Here is a tiny trained network, its code and every weight. The questions are about switching its units off for an input and a class, where a switched-off unit gives its printed mean instead of its output.

import numpy as np


def w(rows, s, z=0):
    codes = np.array(rows[::2]) - 128.0
    scale = np.full(codes.shape[1], s)
    scale[-1] = z or s
    return codes * scale


def f(y):
    return np.maximum(y, 0)


def log_softmax(a):
    a = a - a.max(-1, keepdims=True)
    return a - np.log(np.exp(a).sum(-1, keepdims=True))


def net(x, mask):
    res = np.array(x, float).reshape(1, 4) / 4 @ E
    y = f(res @ A[0][:, :-1].T + A[0][:, -1])
    res = res + np.where(mask, y, B[0][:, -1]) @ B[0][:, :-1]
    return log_softmax(res[-1] @ U[:, :-1].T + U[:, -1])


A, B = {}, {}
E = w([
[216,123,171,77,108,100,60],'x0',
[165,135,144,202,118,50,246],'x1',
[136,182,204,63,113,154,185],'x2',
[158,76,104,115,58,166,166],'x3',
],0.014)
A[0] = w([
[69,233,151,87,139,170,91,145],'n1',
[148,162,156,111,101,155,159,167],'n2',
[126,111,46,159,160,6,74,151],'n3',
[130,37,36,121,58,105,166,211],'n4',
[183,154,243,74,40,129,160,215],'n5',
[189,79,178,145,43,140,135,132],'n6',
[151,193,143,103,153,135,145,129],'n7',
[177,156,132,148,81,170,103,139],'n8',
[173,89,157,145,188,58,73,222],'n9',
[84,177,132,162,163,127,146,152],'n10',
[153,161,223,87,161,97,154,169],'n11',
[109,196,198,133,134,148,109,253],'n12',
[154,150,115,166,160,92,154,125],'n13',
[135,139,70,148,112,203,205,218],'n14',
[42,111,91,111,125,196,113,232],'n15',
[143,165,91,101,92,89,116,106],'n16',
[87,95,118,123,203,134,189,134],'n17',
],0.012,0.0042)
B[0] = w([
[78,200,133,134,90,173,95,218],'n1',
[112,94,166,108,95,173,180,178],'n2',
[136,158,68,211,92,78,102,224],'n3',
[172,17,79,123,76,142,196,212],'n4',
[141,141,204,129,109,108,177,255],'n5',
[159,115,110,43,91,110,145,197],'n6',
[63,144,209,88,145,149,159,172],'n7',
[112,110,164,119,121,117,167,166],'n8',
[156,182,131,145,86,26,73,214],'n9',
[146,153,157,167,226,161,114,178],'n10',
[74,220,225,71,139,103,181,214],'n11',
[89,254,146,131,136,156,152,201],'n12',
[174,164,96,168,189,73,140,178],'n13',
[129,77,118,157,135,172,166,193],'n14',
[91,71,89,156,77,209,10,208],'n15',
[128,136,135,97,170,78,160,146],'n16',
[143,141,48,140,168,156,115,173],'n17',
],0.0091,0.017)
U = w([
[161,135,134,94,136,138,59,43],'0',
[165,103,57,166,182,138,176,58],'1',
[81,10,89,146,95,174,121,154],'2',
[105,167,183,104,113,137,178,108],'3',
[139,157,107,131,217,142,148,56],'4',
[164,151,95,153,104,42,98,254],'5',
[50,162,115,126,128,191,67,151],'6',
[202,68,109,91,79,137,176,168],'7',
],0.012,0.0022)

Each question gives the input, the list of numbers given to net, and the class t.
The units are the neurons (one row each of A and B). Each row of codes is followed by its name. A weight is (code - 128) times the scale printed after its matrix; where a second scale follows, it is the last column's (A, B and U).
mask holds one flag per neuron, in row order. A switched-off neuron (its flag False) gives its mean, the last column of its row in B, instead of its output. The means were averaged over made-up inputs and are rounded, as every weight is.
A unit's drop is (log p(t) with every unit on - log p(t) with that unit switched off) / (log p(t) with every unit on - log p(t) with every unit switched off).
The circuit of an input: a set's keep is (log p(t) with only the set's units on - log p(t) with every unit switched off) / (log p(t) with every unit on - log p(t) with every unit switched off). Starting from the 12 units with the biggest drops (on a tie, the unit counted first), units are removed one at a time, each time the one whose removal leaves the highest keep (on an exact tie, the one counted first), for as long as the keep stays at least 0.8.
circuit, biggest first: the units of the circuit, biggest drop first
top k neurons: the k neurons with the biggest drops, biggest first
drop when u is switched off: that unit's drop, to one decimal
input [-5,1,1,-8], class 6: circuit, biggest first	(n5)
input [1,-1,-6,3], class 2: circuit, biggest first	(n4, n5)
input [-2,8,0,3], class 1: circuit, biggest first	(n13, n14)
input [0,0,1,2], class 7: circuit, biggest first	(n11, n1)
input [7,-8,-8,5], class 2: top 2 neurons	(n15, n4)
input [-5,-6,7,6], class 6: top 3 neurons	(n1, n4, n15)
input [3,-3,-3,-7], class 5: top 2 neurons	(n9, n3)
input [-5,4,2,5], class 7: drop when n15 is switched off	0.2
input [-6,5,5,4], class 7: drop when n2 is switched off	0.1
input [-7,2,0,1], class 1: drop when n11 is switched off	-0.1
input [-4,1,-3,0], class 1: drop when n10 is switched off	0.2
